Below is a small trained network, with its code and all its weights. Each question gives an input and a target symbol and asks what happens when units are switched off, that is, made to give their printed mean instead of their output.

import numpy as np


def w(rows, s, z=0):
    codes = np.array(rows[::2]) - 128.0
    scale = np.full(codes.shape[1], s)
    scale[-1] = z or s
    return codes * scale


def norm(h):
    return h / np.sqrt((h * h).mean(-1, keepdims=True) + 1e-5)


def f(y):
    return np.maximum(y, 0)


def softmax(a):
    e = np.exp(a - a.max(-1, keepdims=True))
    return e / e.sum(-1, keepdims=True)


def log_softmax(a):
    a = a - a.max(-1, keepdims=True)
    return a - np.log(np.exp(a).sum(-1, keepdims=True))


def net(x, mask):
    ids = ['γδθμξστφω'.index(c) for c in x.split()]
    T = len(ids)
    res = E[ids] + P[:T]
    u = 0
    for l in range(2):
        q, k, v = (norm(res) @ M[l].T for M in (Q, K, V))
        z = softmax(np.where(np.tri(T) > 0, q @ k.T / 4**0.5, -1e9)) @ v
        res = res + np.where(mask[u], z, O[l][:, -1]) @ O[l][:, :-1]
        u += 1
        y = f(norm(res) @ A[l][:, :-1].T + A[l][:, -1])
        res = res + np.where(mask[u : u + 4], y, B[l][:, -1]) @ B[l][:, :-1]
        u += 4
    return log_softmax(norm(res)[-1] @ U[:, :-1].T + U[:, -1])


Q, K, V, O, A, B = {}, {}, {}, {}, {}, {}
E = w([
[91,71,118],'γ',
[247,132,74],'δ',
[98,56,123],'θ',
[169,182,102],'μ',
[167,183,104],'ξ',
[119,79,130],'σ',
[150,46,128],'τ',
[94,179,188],'φ',
[110,74,131],'ω',
],0.011)
P = w([
[69,147,152],'0',
[154,79,104],'1',
[147,73,85],'2',
[238,122,121],'3',
[156,84,76],'4',
[72,99,248],'5',
[137,92,62],'6',
[193,184,166],'7',
[127,106,73],'8',
[126,108,165],'9',
[131,104,69],'10',
],0.012)
Q[0] = w([
[211,215,156],'0.h0',
[70,254,150],'0.h0',
[189,71,159],'0.h0',
[81,131,163],'0.h0',
],0.0097)
K[0] = w([
[96,167,211],'0.h0',
[210,153,31],'0.h0',
[104,91,101],'0.h0',
[255,151,118],'0.h0',
],0.0086)
V[0] = w([
[89,8,163],'0.h0',
[82,132,114],'0.h0',
[155,82,147],'0.h0',
[155,116,139],'0.h0',
],0.012)
O[0] = w([
[96,169,181,254],'0.h0',
[136,252,114,128],'0.h0',
[198,1,29,171],'0.h0',
[156,111,145,138],'0.h0',
],0.006,0.0069)
A[0] = w([
[112,248,60,212],'0.n0',
[53,54,30,127],'0.n1',
[253,166,110,146],'0.n2',
[24,215,77,4],'0.n3',
],0.0054,0.0028)
B[0] = w([
[250,25,73,184],'0.n0',
[253,160,106,222],'0.n1',
[20,103,231,253],'0.n2',
[104,154,66,135],'0.n3',
],0.0071,0.0038)
Q[1] = w([
[185,210,82],'1.h0',
[109,206,226],'1.h0',
[87,254,202],'1.h0',
[58,132,234],'1.h0',
],0.0071)
K[1] = w([
[124,85,24],'1.h0',
[203,67,147],'1.h0',
[113,18,141],'1.h0',
[246,141,162],'1.h0',
],0.011)
V[1] = w([
[253,69,92],'1.h0',
[13,51,145],'1.h0',
[81,194,55],'1.h0',
[171,211,76],'1.h0',
],0.0082)
O[1] = w([
[123,94,129,250],'1.h0',
[236,208,254,112],'1.h0',
[27,209,66,2],'1.h0',
[23,134,3,67],'1.h0',
],0.0096,0.0032)
A[1] = w([
[144,99,131,39],'1.n0',
[208,166,238,190],'1.n1',
[124,220,19,4],'1.n2',
[42,254,75,17],'1.n3',
],0.0093,0.0032)
B[1] = w([
[116,135,83,140],'1.n0',
[6,116,133,254],'1.n1',
[168,193,162,148],'1.n2',
[191,136,104,140],'1.n3',
],0.012,0.0084)
U = w([
[62,151,128,123],'γ',
[218,1,105,139],'δ',
[64,130,147,68],'θ',
[67,91,44,101],'μ',
[52,85,28,146],'ξ',
[36,137,130,96],'σ',
[170,109,239,112],'τ',
[189,165,108,254],'φ',
[34,145,151,141],'ω',
],0.0099,0.0051)

Each question gives the input, a string of symbols that net reads in full, and the target symbol t.
The units are the heads (4 rows each of Q, K, V and O) and the neurons (one row each of A and B). Each row of codes is followed by its name. A weight is (code - 128) times the scale printed after its matrix; where a second scale follows, it is the last column's (O, A, B and U).
mask holds one flag per unit, layer by layer, with each layer's heads first. A switched-off unit (its flag False) gives its mean, the last column of its rows in O or B, instead of its output. The means were averaged over made-up inputs and are rounded, as every weight is.
A unit's drop is (log p(t) with every unit on - log p(t) with that unit switched off) / (log p(t) with every unit on - log p(t) with every unit switched off).
The circuit of an input: a set's keep is (log p(t) with only the set's units on - log p(t) with every unit switched off) / (log p(t) with every unit on - log p(t) with every unit switched off). Starting from all 10 units, units are removed one at a time, each time the one whose removal leaves the highest keep (on an exact tie, the one counted first), for as long as the keep stays at least 0.8.
circuit, biggest first: the units of the circuit, biggest drop first
most important unit: the unit with the biggest drop
k most important neurons: the k neurons with the biggest drops, biggest first
k most important neurons of layer l: the k neurons of layer l with the biggest drops, biggest first
input δ ω γ, target δ: most important unit : 0.n1
input τ δ γ, target τ: circuit, biggest first : (1.h0; 0.h0)
input δ δ ω δ τ τ, target δ: circuit, biggest first : (1.h0; 1.n1)
input τ φ τ φ δ δ δ ω μ, target τ: circuit, biggest first : (1.h0; 0.h0; 0.n1)
input τ τ δ γ τ τ δ δ ξ, target τ: circuit, biggest first : (1.h0; 0.h0; 0.n1)
input ω ξ ω ξ θ δ μ ω δ ω δ, target ω: 3 most important neurons : (0.n0; 1.n1; 0.n2)
input ξ τ φ, target ξ: 2 most important neurons : (0.n2; 0.n0)
input ω σ ξ σ δ ξ φ δ μ ω, target δ: circuit, biggest first : (1.h0; 1.n1)
input τ δ μ ω φ δ θ, target τ: circuit, biggest first : (1.h0; 0.n1; 0.h0; 0.n2)
input τ φ φ φ φ τ δ σ ω, target τ: circuit, biggest first : (1.h0; 0.n1)
input ω ξ δ φ φ θ τ δ τ σ, target δ: circuit, biggest first : (1.h0; 1.n1)
input τ φ ξ δ ω, target τ: circuit, biggest first : (1.h0; 0.n1; 0.h0)
input γ δ θ δ ω δ, target δ: circuit, biggest first : (1.h0; 1.n1; 0.h0; 0.n2)
input φ δ φ δ φ, target φ: most important unit : 0.n2
input δ ω δ δ τ ξ δ δ σ, target δ: 2 most important neurons : (1.n1; 0.n1)
input φ φ μ φ θ ω δ δ γ δ ω, target φ: 3 most important neurons of layer 0 : (0.n2; 0.n1; 0.n0)
input φ ξ τ φ ξ φ δ τ τ θ γ, target φ: 3 most important neurons of layer 0 : (0.n2; 0.n1; 0.n0)
input φ ω φ τ ω σ τ, target φ: 4 most important neurons : (0.n2; 0.n3; 1.n1; 0.n1)
input φ γ τ δ τ, target φ: 2 most important neurons : (0.n2; 1.n1)
input ω δ δ ξ δ, target ω: most important unit : 0.n0
